Below is a small trained network, with its code and all its weights. Each question gives an input and a class and asks what happens when units are switched off, that is, made to give their printed mean instead of their output.

import numpy as np


def w(rows, s, z=0):
    codes = np.array(rows[::2]) - 128.0
    scale = np.full(codes.shape[1], s)
    scale[-1] = z or s
    return codes * scale


def f(y):
    return y / 2 * (1 + np.tanh(0.7978845608 * (y + 0.044715 * y**3)))


def log_softmax(a):
    a = a - a.max(-1, keepdims=True)
    return a - np.log(np.exp(a).sum(-1, keepdims=True))


def net(x, mask):
    res = np.array(x, float).reshape(1, 4) / 4 @ E
    y = f(res @ A[0][:, :-1].T + A[0][:, -1])
    res = res + np.where(mask, y, B[0][:, -1]) @ B[0][:, :-1]
    return log_softmax(res[-1] @ U[:, :-1].T + U[:, -1])


A, B = {}, {}
E = w([
[79,136,144,32,94,191,104,167,69],'x0',
[79,99,108,139,110,30,87,115,140],'x1',
[139,65,116,90,89,140,166,74,185],'x2',
[196,111,110,253,112,99,138,190,49],'x3',
],0.013)
A[0] = w([
[94,143,110,183,226,175,36,208,102,137],'neuron 0',
[67,155,197,97,85,150,111,174,110,123],'neuron 1',
[89,28,208,70,140,131,152,170,98,101],'neuron 2',
[118,156,144,225,7,125,150,171,71,254],'neuron 3',
[201,79,104,192,254,137,174,129,94,194],'neuron 4',
[171,72,131,85,54,168,142,118,131,67],'neuron 5',
[186,135,128,177,97,148,109,35,200,101],'neuron 6',
[116,157,102,172,180,78,100,159,41,199],'neuron 7',
[141,69,31,107,207,81,80,134,251,80],'neuron 8',
[105,209,214,111,215,220,146,123,192,98],'neuron 9',
[104,119,175,141,112,70,144,83,214,130],'neuron 10',
[108,41,54,150,30,47,91,185,74,170],'neuron 11',
[84,146,202,92,155,182,90,143,60,166],'neuron 12',
[110,11,64,140,90,88,97,162,97,169],'neuron 13',
[212,206,111,127,161,36,116,161,97,141],'neuron 14',
[221,88,145,177,53,189,206,115,56,138],'neuron 15',
[144,101,166,145,167,94,177,141,131,109],'neuron 16',
],0.0087,0.0036)
B[0] = w([
[156,216,210,189,50,179,213,175,167,211],'neuron 0',
[170,159,84,90,162,79,85,148,182,194],'neuron 1',
[148,194,118,144,78,67,82,103,134,176],'neuron 2',
[141,115,78,134,216,131,67,23,123,252],'neuron 3',
[231,169,160,195,254,110,45,116,90,244],'neuron 4',
[107,173,141,151,32,213,227,191,156,176],'neuron 5',
[129,117,183,158,145,129,135,141,122,191],'neuron 6',
[177,227,210,198,137,152,124,161,126,224],'neuron 7',
[88,104,189,164,169,168,198,159,157,202],'neuron 8',
[68,120,57,51,158,107,115,176,140,227],'neuron 9',
[121,83,168,140,116,155,173,139,70,197],'neuron 10',
[82,128,67,78,202,100,5,125,20,224],'neuron 11',
[167,125,137,101,104,109,94,83,170,218],'neuron 12',
[95,158,7,75,152,151,65,64,92,193],'neuron 13',
[133,223,171,200,76,73,130,170,139,204],'neuron 14',
[98,41,127,145,160,156,81,98,88,246],'neuron 15',
[110,164,158,131,177,104,138,125,100,155],'neuron 16',
],0.0082,0.012)
U = w([
[86,96,17,59,172,76,47,115,105,254],'0',
[224,210,153,242,152,40,123,166,113,69],'1',
[20,40,188,92,85,153,237,167,132,139],'2',
[131,217,86,87,2,126,193,224,128,10],'3',
],0.0076,0.0022)

Each question gives the input, the list of numbers given to net, and the class t.
The units are the neurons (one row each of A and B). Each row of codes is followed by its name. A weight is (code - 128) times the scale printed after its matrix; where a second scale follows, it is the last column's (A, B and U).
mask holds one flag per neuron, in row order. A switched-off neuron (its flag False) gives its mean, the last column of its row in B, instead of its output. The means were averaged over made-up inputs and are rounded, as every weight is.
A unit's drop is (log p(t) with every unit on - log p(t) with that unit switched off) / (log p(t) with every unit on - log p(t) with every unit switched off).
The circuit of an input: a set's keep is (log p(t) with only the set's units on - log p(t) with every unit switched off) / (log p(t) with every unit on - log p(t) with every unit switched off). Starting from the 12 units with the biggest drops (on a tie, the unit counted first), units are removed one at a time, each time the one whose removal leaves the highest keep (on an exact tie, the one counted first), for as long as the keep stays at least 0.8.
units of the circuit, in order: the units of the circuit, biggest drop first
top k neurons: the k neurons with the biggest drops, biggest first
drop when u is switched off: that unit's drop, to one decimal
input [6,-8,8,-2], class 3: top neuron -> (neuron 5)
input [2,-3,7,3], class 2: top 2 neurons -> (neuron 5; neuron 11)
input [-1,-4,-3,-3], class 0: top 4 neurons -> (neuron 5; neuron 7; neuron 9; neuron 14)
input [4,5,-7,-5], class 3: top 3 neurons -> (neuron 4; neuron 3; neuron 0)
input [1,3,-5,-3], class 3: units of the circuit, in order -> (neuron 4; neuron 3)
input [-7,8,5,4], class 0: top 3 neurons -> (neuron 11; neuron 13; neuron 0)
input [7,-2,-3,-3], class 3: top 3 neurons -> (neuron 3; neuron 11; neuron 15)
input [7,3,-8,-6], class 3: top 3 neurons -> (neuron 0; neuron 3; neuron 11)
input [6,-7,5,-1], class 3: top 2 neurons -> (neuron 5; neuron 3)
input [0,-5,-3,-2], class 0: drop when neuron 8 is switched off -> 0.2
input [4,2,7,-1], class 3: drop when neuron 2 is switched off -> 0.1
input [-2,-8,-1,0], class 0: drop when neuron 15 is switched off -> 0.2
